Here is a tiny trained network, its code and every weight. The questions are about switching its units off for an input and a target symbol, where a switched-off unit gives its printed mean instead of its output.

import numpy as np


def w(rows, s, z=0):
    codes = np.array(rows[::2]) - 128.0
    scale = np.full(codes.shape[1], s)
    scale[-1] = z or s
    return codes * scale


def f(y):
    return np.maximum(y, 0)


def softmax(a):
    e = np.exp(a - a.max(-1, keepdims=True))
    return e / e.sum(-1, keepdims=True)


def log_softmax(a):
    a = a - a.max(-1, keepdims=True)
    return a - np.log(np.exp(a).sum(-1, keepdims=True))


def net(x, mask):
    ids = ['βγεζλμπτφψω'.index(c) for c in x.split()]
    T = len(ids)
    res = E[ids] + P[:T]
    u = 0
    for l in range(3):
        r = res
        for j in range(2):
            rows = slice(2 * j, 2 * j + 2)
            q, k, v = (r @ M[l][rows].T for M in (Q, K, V))
            z = softmax(np.where(np.tri(T) > 0, q @ k.T / 2**0.5, -1e9)) @ v
            o = O[l][rows]
            res = res + np.where(mask[u + j], z, o[:, -1]) @ o[:, :-1]
        u += 2
        y = f(res @ A[l][:, :-1].T + A[l][:, -1])
        res = res + np.where(mask[u : u + 4], y, B[l][:, -1]) @ B[l][:, :-1]
        u += 4
    return log_softmax(res[-1] @ U[:, :-1].T + U[:, -1])


Q, K, V, O, A, B = {}, {}, {}, {}, {}, {}
E = w([
[104,121,102],'β',
[108,253,127],'γ',
[121,87,158],'ε',
[127,80,74],'ζ',
[117,218,43],'λ',
[112,135,104],'μ',
[100,232,159],'π',
[97,176,158],'τ',
[107,164,135],'φ',
[105,112,168],'ψ',
[131,95,39],'ω',
],0.0047)
P = w([
[142,104,137],'0',
[6,224,77],'1',
[166,211,221],'2',
[154,117,103],'3',
[11,160,121],'4',
[208,221,194],'5',
[164,140,79],'6',
[11,155,108],'7',
[206,209,200],'8',
[161,146,77],'9',
[2,161,98],'10',
],0.0058)
Q[0] = w([
[165,114,4],'L0H1',
[86,79,159],'L0H1',
[173,47,114],'L0H2',
[175,187,58],'L0H2',
],0.02)
K[0] = w([
[249,174,97],'L0H1',
[15,199,152],'L0H1',
[155,232,150],'L0H2',
[243,75,87],'L0H2',
],0.017)
V[0] = w([
[187,37,229],'L0H1',
[253,69,189],'L0H1',
[96,201,204],'L0H2',
[176,16,230],'L0H2',
],0.0062)
O[0] = w([
[134,56,242,5],'L0H1',
[202,28,206,3],'L0H1',
[186,178,180,161],'L0H2',
[65,3,200,28],'L0H2',
],0.0052,0.0018)
A[0] = w([
[86,6,194,110],'L0N1',
[238,18,101,34],'L0N2',
[166,136,190,250],'L0N3',
[50,91,42,74],'L0N4',
],0.011,0.0026)
B[0] = w([
[2,104,200,142],'L0N1',
[191,212,245,135],'L0N2',
[192,40,198,204],'L0N3',
[74,214,171,253],'L0N4',
],0.015,0.0028)
Q[1] = w([
[189,146,133],'L1H1',
[148,122,101],'L1H1',
[109,57,2],'L1H2',
[196,129,137],'L1H2',
],0.021)
K[1] = w([
[185,156,47],'L1H1',
[112,100,88],'L1H1',
[213,208,253],'L1H2',
[198,143,21],'L1H2',
],0.014)
V[1] = w([
[248,130,228],'L1H1',
[96,169,101],'L1H1',
[137,90,61],'L1H2',
[113,33,118],'L1H2',
],0.013)
O[1] = w([
[52,2,92,133],'L1H1',
[109,193,150,172],'L1H1',
[205,144,137,3],'L1H2',
[180,194,68,21],'L1H2',
],0.0098,0.0058)
A[1] = w([
[219,119,200,87],'L1N1',
[126,95,41,204],'L1N2',
[94,85,165,253],'L1N3',
[133,225,2,140],'L1N4',
],0.0088,0.0031)
B[1] = w([
[93,223,170,158],'L1N1',
[153,59,43,168],'L1N2',
[113,182,18,254],'L1N3',
[89,4,195,191],'L1N4',
],0.012,0.0063)
Q[2] = w([
[114,186,127],'L2H1',
[67,98,152],'L2H1',
[172,219,17],'L2H2',
[1,120,145],'L2H2',
],0.014)
K[2] = w([
[177,143,105],'L2H1',
[80,117,73],'L2H1',
[217,248,56],'L2H2',
[139,100,243],'L2H2',
],0.014)
V[2] = w([
[145,74,163],'L2H1',
[255,70,97],'L2H1',
[144,162,47],'L2H2',
[118,87,138],'L2H2',
],0.015)
O[2] = w([
[121,94,94,68],'L2H1',
[89,157,9,9],'L2H1',
[142,189,77,66],'L2H2',
[92,112,146,128],'L2H2',
],0.013,0.011)
A[2] = w([
[232,215,99,103],'L2N1',
[173,157,207,46],'L2N2',
[247,128,162,255],'L2N3',
[240,82,141,42],'L2N4',
],0.013,0.0038)
B[2] = w([
[220,215,172,150],'L2N1',
[221,145,70,251],'L2N2',
[5,67,103,215],'L2N3',
[101,177,216,161],'L2N4',
],0.021)
U = w([
[160,86,208,183],'β',
[140,255,227,222],'γ',
[119,80,59,23],'ε',
[165,104,92,135],'ζ',
[187,108,113,48],'λ',
[43,168,213,232],'μ',
[104,189,126,60],'π',
[114,155,74,5],'τ',
[94,152,87,149],'φ',
[106,89,123,79],'ψ',
[159,190,99,153],'ω',
],0.0064,0.0028)

Each question gives the input, a string of symbols that net reads in full, and the target symbol t.
The units are the heads (2 rows each of Q, K, V and O) and the neurons (one row each of A and B). Each row of codes is followed by its name. A weight is (code - 128) times the scale printed after its matrix; where a second scale follows, it is the last column's (O, A, B and U).
mask holds one flag per unit, layer by layer, with each layer's heads first. A switched-off unit (its flag False) gives its mean, the last column of its rows in O or B, instead of its output. The means were averaged over made-up inputs and are rounded, as every weight is.
A unit's drop is (log p(t) with every unit on - log p(t) with that unit switched off) / (log p(t) with every unit on - log p(t) with every unit switched off).
The circuit of an input: a set's keep is (log p(t) with only the set's units on - log p(t) with every unit switched off) / (log p(t) with every unit on - log p(t) with every unit switched off). Starting from the 12 units with the biggest drops (on a tie, the unit counted first), units are removed one at a time, each time the one whose removal leaves the highest keep (on an exact tie, the one counted first), for as long as the keep stays at least 0.8.
circuit, biggest first: the units of the circuit, biggest drop first
k most important neurons: the k neurons with the biggest drops, biggest first
k most important neurons of layer l: the k neurons of layer l with the biggest drops, biggest first
which heads matter: for each layer, one digit per head in row order, 1 if its drop is at least 0.15 and else 0, layers parted by /
input π μ φ μ μ μ β ζ β ε, target μ: circuit, biggest first => L2N3, L2H1
input μ λ ζ β β ζ ε ζ, target μ: 3 most important neurons of layer 0 => L0N4, L0N1, L0N3
input φ μ β β φ ψ μ β μ, target γ: circuit, biggest first => L1N4, L2H2, L2N1
input τ ζ β τ μ μ μ τ μ, target γ: circuit, biggest first => L2H2, L1N4, L2N1
input β λ β, target ω: which heads matter => 11 / 11 / 01
input μ γ μ β ω, target μ: 2 most important neurons of layer 1 => L1N4, L1N2
input γ ω μ β β, target γ: circuit, biggest first => L2N3
input μ μ ε λ β μ ζ μ λ λ β, target μ: 3 most important neurons => L0N4, L2N2, L1N2
input γ ε μ π β μ ε τ, target γ: which heads matter => 10 / 11 / 00
input ε μ β ε μ μ ε τ, target ε: 2 most important neurons => L1N2, L0N3
input μ ψ λ, target γ: which heads matter => 11 / 11 / 11
input μ β λ μ μ β, target γ: which heads matter => 11 / 01 / 01
input μ μ β ψ μ μ μ φ, target μ: 3 most important neurons => L0N4, L2N2, L0N1
input φ μ φ μ μ, target φ: 4 most important neurons => L0N4, L0N3, L1N2, L2N2
input φ μ β μ ζ λ λ μ φ λ, target β: 4 most important neurons => L1N4, L1N3, L0N3, L2N3
input μ ζ μ φ μ λ ε μ τ λ, target β: which heads matter => 01 / 10 / 01
input μ λ ω ε ζ ε μ ζ λ, target γ: 3 most important neurons => L1N4, L2N1, L0N4
input ε μ β ψ ε, target ε: 2 most important neurons of layer 1 => L1N2, L1N4
input ε ψ μ ζ μ, target ε: which heads matter => 11 / 11 / 00
input β ω β ε β λ φ π μ ε τ, target β: 2 most important neurons => L0N1, L1N4
